Below are the code and all the weights of a small trained network. Each question names an input and a class and asks about switching units off, where a switched-off unit gives its printed mean instead of its output.

import numpy as np


def w(rows, s, z=0):
    codes = np.array(rows[::2]) - 128.0
    scale = np.full(codes.shape[1], s)
    scale[-1] = z or s
    return codes * scale


def f(y):
    return y / 2 * (1 + np.tanh(0.7978845608 * (y + 0.044715 * y**3)))


def log_softmax(a):
    a = a - a.max(-1, keepdims=True)
    return a - np.log(np.exp(a).sum(-1, keepdims=True))


def net(x, mask):
    res = np.array(x, float).reshape(1, 7) / 4 @ E
    y = f(res @ A[0][:, :-1].T + A[0][:, -1])
    res = res + np.where(mask, y, B[0][:, -1]) @ B[0][:, :-1]
    return log_softmax(res[-1] @ U[:, :-1].T + U[:, -1])


A, B = {}, {}
E = w([
[97,235,168,130],'x0',
[2,158,64,117],'x1',
[153,181,174,120],'x2',
[150,138,172,32],'x3',
[213,180,29,82],'x4',
[147,147,64,70],'x5',
[116,179,139,119],'x6',
],0.0067)
A[0] = w([
[133,139,226,138,175],'n0',
[100,154,125,172,109],'n1',
[54,136,124,87,142],'n2',
[119,144,246,199,199],'n3',
[94,102,31,179,85],'n4',
[118,117,137,115,96],'n5',
[88,2,137,144,254],'n6',
],0.0098,0.0058)
B[0] = w([
[126,120,160,181,191],'n0',
[76,164,145,130,139],'n1',
[117,145,87,85,167],'n2',
[122,112,238,254,227],'n3',
[106,179,176,182,169],'n4',
[98,145,104,98,121],'n5',
[239,77,125,167,254],'n6',
],0.0097,0.0085)
U = w([
[241,104,67,82,240],'0',
[26,168,85,105,108],'1',
[143,112,176,254,171],'2',
[58,115,156,92,3],'3',
],0.0093,0.0049)

Each question gives the input, the list of numbers given to net, and the class t.
The units are the neurons (one row each of A and B). Each row of codes is followed by its name. A weight is (code - 128) times the scale printed after its matrix; where a second scale follows, it is the last column's (A, B and U).
mask holds one flag per neuron, in row order. A switched-off neuron (its flag False) gives its mean, the last column of its row in B, instead of its output. The means were averaged over made-up inputs and are rounded, as every weight is.
A unit's drop is (log p(t) with every unit on - log p(t) with that unit switched off) / (log p(t) with every unit on - log p(t) with every unit switched off).
The circuit of an input: a set's keep is (log p(t) with only the set's units on - log p(t) with every unit switched off) / (log p(t) with every unit on - log p(t) with every unit switched off). Starting from all 7 units, units are removed one at a time, each time the one whose removal leaves the highest keep (on an exact tie, the one counted first), for as long as the keep stays at least 0.8.
units of the circuit, in order: the units of the circuit, biggest drop first
k most important neurons: the k neurons with the biggest drops, biggest first
drop of u: that unit's drop, to one decimal
input [2,8,-2,-6,5,-7,3], class 1: units of the circuit, in order	[n3; n6]
input [8,5,-8,6,1,5,-2], class 1: units of the circuit, in order	[n6]
input [-6,8,-7,4,4,-8,0], class 0: 4 most important neurons	[n3; n6; n0; n2]
input [3,3,-6,3,-1,0,-6], class 0: units of the circuit, in order	[n3; n0]
input [5,7,-4,-7,-1,6,-6], class 1: 2 most important neurons	[n3; n2]
input [-1,8,6,0,4,-3,0], class 1: units of the circuit, in order	[n6; n3]
input [-4,2,2,6,3,-7,5], class 0: 3 most important neurons	[n3; n4; n1]
input [-3,8,-1,6,2,4,2], class 1: 2 most important neurons	[n6; n2]
input [6,3,4,-4,6,0,1], class 1: drop of n3	0.2
input [-8,6,-8,5,-2,0,-5], class 0: drop of n3	0.5
input [1,7,-2,-5,7,-7,-1], class 1: drop of n6	0.3
